Here is a tiny trained network, its code and every weight. The questions are about switching its units off for an input and a class, where a switched-off unit gives its printed mean instead of its output.

import numpy as np


def w(rows, s, z=0):
    codes = np.array(rows[::2]) - 128.0
    scale = np.full(codes.shape[1], s)
    scale[-1] = z or s
    return codes * scale


def f(y):
    return np.maximum(y, 0)


def log_softmax(a):
    a = a - a.max(-1, keepdims=True)
    return a - np.log(np.exp(a).sum(-1, keepdims=True))


def net(x, mask):
    res = np.array(x, float).reshape(1, 8) / 4 @ E
    y = f(res @ A[0][:, :-1].T + A[0][:, -1])
    res = res + np.where(mask, y, B[0][:, -1]) @ B[0][:, :-1]
    return log_softmax(res[-1] @ U[:, :-1].T + U[:, -1])


A, B = {}, {}
E = w([
[127,129,127],'x0',
[191,171,239],'x1',
[127,129,129],'x2',
[131,129,128],'x3',
[109,255,75],'x4',
[248,135,79],'x5',
[128,127,128],'x6',
[128,127,129],'x7',
],0.0069)
A[0] = w([
[166,143,162,247],'n0',
[186,109,118,192],'n1',
[211,103,27,107],'n2',
[63,119,53,100],'n3',
[52,96,143,120],'n4',
[177,142,116,105],'n5',
[37,125,148,90],'n6',
[104,64,28,90],'n7',
[165,163,198,49],'n8',
[34,162,183,68],'n9',
[143,214,40,82],'n10',
[173,127,92,76],'n11',
[111,116,89,253],'n12',
[153,175,248,133],'n13',
[99,5,124,167],'n14',
[98,209,151,102],'n15',
[163,39,135,90],'n16',
[120,104,160,125],'n17',
[109,102,152,58],'n18',
[198,157,139,72],'n19',
[91,177,75,114],'n20',
],0.015,0.0055)
B[0] = w([
[113,214,102,225],'n0',
[114,192,212,203],'n1',
[48,123,249,221],'n2',
[80,107,71,205],'n3',
[67,153,205,199],'n4',
[126,107,181,170],'n5',
[105,113,231,196],'n6',
[39,76,20,213],'n7',
[64,45,65,183],'n8',
[136,105,228,199],'n9',
[239,107,133,226],'n10',
[75,76,182,160],'n11',
[80,235,80,215],'n12',
[56,113,2,242],'n13',
[233,173,97,254],'n14',
[212,132,123,197],'n15',
[247,92,115,201],'n16',
[164,140,142,161],'n17',
[143,103,143,145],'n18',
[82,81,157,184],'n19',
[227,124,108,194],'n20',
],0.015,0.0085)
U = w([
[115,101,45,142],'0',
[137,115,190,74],'1',
[169,222,89,252],'2',
[255,112,88,32],'3',
],0.0095,0.0043)

Each question gives the input, the list of numbers given to net, and the class t.
The units are the neurons (one row each of A and B). Each row of codes is followed by its name. A weight is (code - 128) times the scale printed after its matrix; where a second scale follows, it is the last column's (A, B and U).
mask holds one flag per neuron, in row order. A switched-off neuron (its flag False) gives its mean, the last column of its row in B, instead of its output. The means were averaged over made-up inputs and are rounded, as every weight is.
A unit's drop is (log p(t) with every unit on - log p(t) with that unit switched off) / (log p(t) with every unit on - log p(t) with every unit switched off).
The circuit of an input: a set's keep is (log p(t) with only the set's units on - log p(t) with every unit switched off) / (log p(t) with every unit on - log p(t) with every unit switched off). Starting from the 12 units with the biggest drops (on a tie, the unit counted first), units are removed one at a time, each time the one whose removal leaves the highest keep (on an exact tie, the one counted first), for as long as the keep stays at least 0.8.
units of the circuit, in order: the units of the circuit, biggest drop first
most important unit: the unit with the biggest drop
top k neurons: the k neurons with the biggest drops, biggest first
drop when u is switched off: that unit's drop, to one decimal
input [2,-5,-4,6,-8,-2,6,8], class 3: most important unit	n14
input [1,8,8,-4,-5,8,4,2], class 0: top 2 neurons	[n13; n8]
input [-4,-1,8,-4,-8,-7,3,-4], class 3: top 4 neurons	[n14; n16; n2; n1]
input [-3,3,3,3,-5,-2,-5,6], class 3: top 2 neurons	[n12; n16]
input [-6,1,6,3,8,-7,-1,-8], class 3: top 4 neurons	[n15; n20; n2; n10]
input [-8,4,8,3,1,5,2,-7], class 1: units of the circuit, in order	[n14; n19]
input [6,1,-1,4,8,7,5,-8], class 3: top 2 neurons	[n10; n20]
input [7,6,-3,-1,-6,-1,-6,-2], class 0: top 3 neurons	[n13; n8; n10]
input [-7,-6,-3,-1,4,7,3,7], class 1: top 2 neurons	[n2; n13]
input [-2,6,-5,-3,-3,7,-4,3], class 1: top 2 neurons	[n1; n7]
input [-3,-8,1,8,5,7,-2,0], class 0: top 2 neurons	[n7; n3]
input [0,5,0,-2,-8,-4,-5,5], class 3: top 2 neurons	[n16; n14]
input [0,7,-2,-6,7,7,-8,2], class 0: top 3 neurons	[n13; n8; n19]
input [4,-1,-8,4,8,-6,3,7], class 3: most important unit	n20
input [-3,4,-6,-4,-6,6,-3,3], class 1: top 2 neurons	[n1; n2]
input [2,-8,-1,-8,7,5,8,2], class 0: top 3 neurons	[n7; n3; n14]
input [4,-6,-4,1,1,-7,-8,3], class 1: top 2 neurons	[n6; n9]
input [-4,7,0,6,3,6,7,-1], class 0: top 2 neurons	[n13; n8]
input [4,-7,-3,2,5,6,-1,5], class 0: drop when n12 is switched off	0.1
input [0,-2,7,-2,8,1,6,7], class 3: most important unit	n10
input [3,5,3,-2,8,-4,-6,-4], class 3: drop when n10 is switched off	0.1
input [4,8,8,0,8,8,-7,-8], class 0: drop when n3 is switched off	-0.1
input [7,6,2,-3,1,-1,-4,2], class 0: drop when n14 is switched off	0.1
